Below is a small trained network, with its code and all its weights. Each question gives an input and a class and asks what happens when units are switched off, that is, made to give their printed mean instead of their output.

import numpy as np


def w(rows, s, z=0):
    codes = np.array(rows[::2]) - 128.0
    scale = np.full(codes.shape[1], s)
    scale[-1] = z or s
    return codes * scale


def norm(h):
    return h / np.sqrt((h * h).mean(-1, keepdims=True) + 1e-5)


def f(y):
    return y / 2 * (1 + np.tanh(0.7978845608 * (y + 0.044715 * y**3)))


def log_softmax(a):
    a = a - a.max(-1, keepdims=True)
    return a - np.log(np.exp(a).sum(-1, keepdims=True))


def net(x, mask):
    res = np.array(x, float).reshape(1, 6) / 4 @ E
    u = 0
    for l in range(4):
        y = f(norm(res) @ A[l][:, :-1].T + A[l][:, -1])
        res = res + np.where(mask[u : u + 4], y, B[l][:, -1]) @ B[l][:, :-1]
        u += 4
    return log_softmax(norm(res)[-1] @ U[:, :-1].T + U[:, -1])


A, B = {}, {}
E = w([
[129,129,130,126,131],'x0',
[120,218,2,193,249],'x1',
[38,169,177,174,96],'x2',
[129,129,126,132,124],'x3',
[214,179,215,171,168],'x4',
[99,17,176,145,241],'x5',
],0.0044)
A[0] = w([
[26,128,155,201,101,144],'0.n1',
[29,83,44,52,101,19],'0.n2',
[254,42,48,86,137,2],'0.n3',
[101,27,132,162,193,47],'0.n4',
],0.0083,0.0027)
B[0] = w([
[81,147,159,85,172,245],'0.n1',
[202,176,181,191,129,239],'0.n2',
[1,185,215,121,139,217],'0.n3',
[210,116,118,43,130,251],'0.n4',
],0.016,0.0028)
A[1] = w([
[231,105,245,238,122,153],'1.n1',
[132,240,65,67,10,10],'1.n2',
[113,1,174,108,23,26],'1.n3',
[55,129,177,95,120,109],'1.n4',
],0.009,0.0014)
B[1] = w([
[186,250,59,153,173,253],'1.n1',
[162,68,170,57,147,201],'1.n2',
[94,67,112,245,92,192],'1.n3',
[116,150,156,130,144,205],'1.n4',
],0.012,0.0051)
A[2] = w([
[224,162,98,141,57,133],'2.n1',
[96,210,82,41,2,133],'2.n2',
[208,43,132,38,71,2],'2.n3',
[120,126,32,65,220,144],'2.n4',
],0.0072,0.0007)
B[2] = w([
[95,137,7,76,157,216],'2.n1',
[218,91,224,115,203,129],'2.n2',
[194,107,111,110,68,190],'2.n3',
[82,96,114,189,3,254],'2.n4',
],0.0074,0.0028)
A[3] = w([
[78,97,53,247,65,255],'3.n1',
[175,6,102,92,196,24],'3.n2',
[114,66,137,125,129,158],'3.n3',
[26,127,100,88,186,107],'3.n4',
],0.011,0.00085)
B[3] = w([
[2,61,8,152,74,253],'3.n1',
[198,79,135,32,105,222],'3.n2',
[238,178,128,136,149,146],'3.n3',
[139,86,250,184,81,218],'3.n4',
],0.0092,0.0035)
U = w([
[76,168,255,134,171,122],'0',
[153,212,87,143,179,254],'1',
[221,66,139,39,122,58],'2',
[67,91,87,172,103,50],'3',
],0.012,0.0016)

Each question gives the input, the list of numbers given to net, and the class t.
The units are the neurons (one row each of A and B). Each row of codes is followed by its name. A weight is (code - 128) times the scale printed after its matrix; where a second scale follows, it is the last column's (A, B and U).
mask holds one flag per neuron, layer by layer. A switched-off neuron (its flag False) gives its mean, the last column of its row in B, instead of its output. The means were averaged over made-up inputs and are rounded, as every weight is.
A unit's drop is (log p(t) with every unit on - log p(t) with that unit switched off) / (log p(t) with every unit on - log p(t) with every unit switched off).
The circuit of an input: a set's keep is (log p(t) with only the set's units on - log p(t) with every unit switched off) / (log p(t) with every unit on - log p(t) with every unit switched off). Starting from the 12 units with the biggest drops (on a tie, the unit counted first), units are removed one at a time, each time the one whose removal leaves the highest keep (on an exact tie, the one counted first), for as long as the keep stays at least 0.8.
circuit, biggest first: the units of the circuit, biggest drop first
unit that matters most: the unit with the biggest drop
k most important neurons: the k neurons with the biggest drops, biggest first
top k neurons in layer l: the k neurons of layer l with the biggest drops, biggest first
drop when u is switched off: that unit's drop, to one decimal
input [-4,-7,-6,4,-7,0], class 1: 4 most important neurons -> 0.n2; 1.n1; 0.n1; 2.n4
input [5,1,-2,-4,4,-7], class 2: circuit, biggest first -> 1.n2
input [3,0,3,0,-5,1], class 1: 2 most important neurons -> 0.n2; 1.n1
input [-3,-5,3,3,-5,-4], class 1: 3 most important neurons -> 0.n2; 0.n3; 1.n1
input [3,7,7,-6,1,4], class 0: 4 most important neurons -> 0.n1; 3.n4; 1.n3; 1.n1
input [-4,-4,0,-4,-8,4], class 1: circuit, biggest first -> 0.n2; 1.n1
input [-7,1,7,7,-5,-8], class 2: 3 most important neurons -> 1.n2; 0.n3; 1.n1
input [4,-8,3,-7,7,-5], class 3: 4 most important neurons -> 1.n3; 0.n2; 0.n4; 0.n3
input [5,8,-3,3,4,-6], class 3: circuit, biggest first -> 2.n4; 0.n2; 1.n1
input [-3,-7,1,-7,2,3], class 3: 2 most important neurons -> 1.n3; 0.n2
input [5,6,7,2,6,1], class 0: 2 most important neurons -> 0.n2; 0.n1
input [-6,6,1,-3,5,-3], class 3: top 2 neurons in layer 0 -> 0.n2; 0.n4
input [2,8,3,-2,4,5], class 3: 2 most important neurons -> 2.n4; 0.n2
input [0,-1,3,7,-4,-7], class 2: 2 most important neurons -> 1.n2; 0.n3
input [-5,-8,-3,3,0,-1], class 3: circuit, biggest first -> 1.n3
input [-5,7,5,-4,1,-8], class 2: circuit, biggest first -> 1.n2; 1.n1
input [4,0,-2,1,3,4], class 2: 2 most important neurons -> 0.n4; 0.n2
input [8,-8,-8,-6,7,6], class 0: 2 most important neurons -> 0.n3; 0.n2
input [-1,-5,-1,-2,6,5], class 1: 2 most important neurons -> 1.n1; 2.n4
input [-4,8,6,-1,0,5], class 3: unit that matters most -> 2.n4
input [0,6,-2,0,5,0], class 3: circuit, biggest first -> 0.n2; 2.n4; 1.n1
input [-7,3,-1,8,4,-7], class 2: 2 most important neurons -> 0.n2; 1.n2
input [-3,-3,4,-3,-8,7], class 1: circuit, biggest first -> 0.n2; 1.n1
input [-2,2,7,-5,-6,-7], class 0: top 3 neurons in layer 0 -> 0.n4; 0.n1; 0.n2
input [8,-6,2,-4,8,8], class 1: top 2 neurons in layer 1 -> 1.n1; 1.n2
input [-8,-8,-8,-8,-5,-6], class 0: top 2 neurons in layer 1 -> 1.n2; 1.n4
input [-2,-2,4,-1,7,5], class 1: circuit, biggest first -> 1.n1
input [0,3,1,3,-2,-4], class 2: drop when 1.n2 is switched off -> 0.3
